Below are the code and all the weights of a small trained network. Each question names an input and a class and asks about switching units off, where a switched-off unit gives its printed mean instead of its output.

import numpy as np


def w(rows, s, z=0):
    codes = np.array(rows[::2]) - 128.0
    scale = np.full(codes.shape[1], s)
    scale[-1] = z or s
    return codes * scale


def f(y):
    return np.maximum(y, 0)


def log_softmax(a):
    a = a - a.max(-1, keepdims=True)
    return a - np.log(np.exp(a).sum(-1, keepdims=True))


def net(x, mask):
    res = np.array(x, float).reshape(1, 7) / 4 @ E
    y = f(res @ A[0][:, :-1].T + A[0][:, -1])
    res = res + np.where(mask, y, B[0][:, -1]) @ B[0][:, :-1]
    return log_softmax(res[-1] @ U[:, :-1].T + U[:, -1])


A, B = {}, {}
E = w([
[113,144,142,142,41,138,84,77],'x0',
[99,89,143,169,120,205,166,115],'x1',
[133,168,255,75,122,93,178,118],'x2',
[198,104,141,113,159,206,66,119],'x3',
[91,165,118,57,111,182,125,176],'x4',
[99,53,132,62,127,108,119,111],'x5',
[129,128,127,129,126,128,129,127],'x6',
],0.014)
A[0] = w([
[91,180,95,45,109,191,123,181,78],'neuron 0',
[112,142,110,133,52,115,96,81,45],'neuron 1',
[173,85,133,178,160,75,129,59,75],'neuron 2',
[86,32,121,87,129,77,113,124,28],'neuron 3',
[51,147,115,137,132,79,154,138,78],'neuron 4',
[178,154,108,83,113,55,49,179,111],'neuron 5',
[95,16,129,72,109,95,125,133,29],'neuron 6',
[150,122,119,119,159,125,175,142,2],'neuron 7',
[148,199,125,210,126,129,144,184,28],'neuron 8',
[100,103,4,163,132,136,81,144,17],'neuron 9',
[137,107,87,122,234,109,189,190,33],'neuron 10',
[122,169,80,103,109,36,129,136,105],'neuron 11',
[55,91,125,171,83,135,208,151,104],'neuron 12',
],0.012,0.0079)
B[0] = w([
[144,64,58,150,70,37,180,108,219],'neuron 0',
[45,160,157,196,94,118,32,183,181],'neuron 1',
[135,102,64,154,47,84,191,158,230],'neuron 2',
[127,195,94,121,132,149,133,62,201],'neuron 3',
[162,75,128,86,150,84,70,96,199],'neuron 4',
[129,129,140,172,133,201,169,176,226],'neuron 5',
[124,243,83,97,147,178,129,72,203],'neuron 6',
[81,149,163,119,67,123,79,110,144],'neuron 7',
[123,225,50,32,154,151,105,31,183],'neuron 8',
[148,143,254,59,144,91,194,117,247],'neuron 9',
[35,124,159,146,25,138,31,148,231],'neuron 10',
[189,95,144,151,166,209,146,189,218],'neuron 11',
[203,102,132,122,154,184,123,202,218],'neuron 12',
],0.0097,0.012)
U = w([
[116,178,251,93,138,54,205,123,84],'0',
[116,210,62,121,155,136,127,82,90],'1',
[57,137,148,165,88,113,55,152,83],'2',
[116,103,56,161,99,56,199,137,78],'3',
[190,78,123,123,164,145,79,134,204],'4',
[119,122,128,146,157,129,140,135,249],'5',
[141,104,130,162,151,221,165,165,95],'6',
],0.015,0.02)

Each question gives the input, the list of numbers given to net, and the class t.
The units are the neurons (one row each of A and B). Each row of codes is followed by its name. A weight is (code - 128) times the scale printed after its matrix; where a second scale follows, it is the last column's (A, B and U).
mask holds one flag per neuron, in row order. A switched-off neuron (its flag False) gives its mean, the last column of its row in B, instead of its output. The means were averaged over made-up inputs and are rounded, as every weight is.
A unit's drop is (log p(t) with every unit on - log p(t) with that unit switched off) / (log p(t) with every unit on - log p(t) with every unit switched off).
The circuit of an input: a set's keep is (log p(t) with only the set's units on - log p(t) with every unit switched off) / (log p(t) with every unit on - log p(t) with every unit switched off). Starting from the 12 units with the biggest drops (on a tie, the unit counted first), units are removed one at a time, each time the one whose removal leaves the highest keep (on an exact tie, the one counted first), for as long as the keep stays at least 0.8.
circuit, biggest first: the units of the circuit, biggest drop first
unit that matters most: the unit with the biggest drop
top k neurons: the k neurons with the biggest drops, biggest first
drop of u: that unit's drop, to one decimal
input [5,6,4,-3,-2,1,4], class 6: circuit, biggest first -> [neuron 12]
input [-8,0,7,-6,2,1,6], class 2: top 2 neurons -> [neuron 10; neuron 9]
input [7,5,2,6,7,-2,3], class 2: top 2 neurons -> [neuron 2; neuron 1]
input [-6,7,3,-8,-4,2,0], class 4: circuit, biggest first -> [neuron 12; neuron 4]
input [-3,-5,-1,2,-4,0,-3], class 6: circuit, biggest first -> [neuron 5; neuron 4]
input [2,1,5,5,-4,-6,2], class 1: circuit, biggest first -> [neuron 9; neuron 8]
input [-3,-4,-1,1,2,4,1], class 1: circuit, biggest first -> [neuron 12; neuron 6]
input [-7,-4,4,-7,-5,-3,-8], class 5: top 4 neurons -> [neuron 11; neuron 1; neuron 9; neuron 8]
input [-3,2,-7,-7,-6,6,4], class 0: top 2 neurons -> [neuron 9; neuron 0]
input [1,5,-4,0,-6,5,1], class 3: top 2 neurons -> [neuron 2; neuron 11]
input [-1,0,-4,-8,2,-3,0], class 4: circuit, biggest first -> [neuron 4; neuron 12]
input [5,2,5,-7,7,4,2], class 3: top 3 neurons -> [neuron 0; neuron 9; neuron 10]
input [1,3,4,-3,6,5,7], class 5: top 4 neurons -> [neuron 9; neuron 2; neuron 12; neuron 6]
input [7,-8,-5,3,3,0,-3], class 6: unit that matters most -> neuron 5
input [3,0,4,3,-6,-8,8], class 1: top 2 neurons -> [neuron 8; neuron 9]
input [7,-1,6,-4,1,-5,0], class 2: top 2 neurons -> [neuron 9; neuron 1]
input [8,6,2,7,-2,8,-4], class 1: top 2 neurons -> [neuron 6; neuron 10]
input [-8,1,6,5,6,-1,8], class 2: circuit, biggest first -> [neuron 10; neuron 9]
input [1,-5,4,-2,-7,7,6], class 1: top 2 neurons -> [neuron 6; neuron 3]
input [-1,4,-7,-6,3,-1,2], class 0: unit that matters most -> neuron 9
input [6,-6,0,-1,5,8,-3], class 1: top 3 neurons -> [neuron 6; neuron 3; neuron 10]
input [7,-7,5,6,6,0,3], class 2: top 3 neurons -> [neuron 9; neuron 1; neuron 12]
input [0,8,3,-5,-2,-4,4], class 6: drop of neuron 0 -> 0.2
input [-5,-1,2,3,5,6,2], class 1: drop of neuron 2 -> 0.2
input [8,6,6,-5,4,4,-4], class 2: drop of neuron 3 -> 0.0
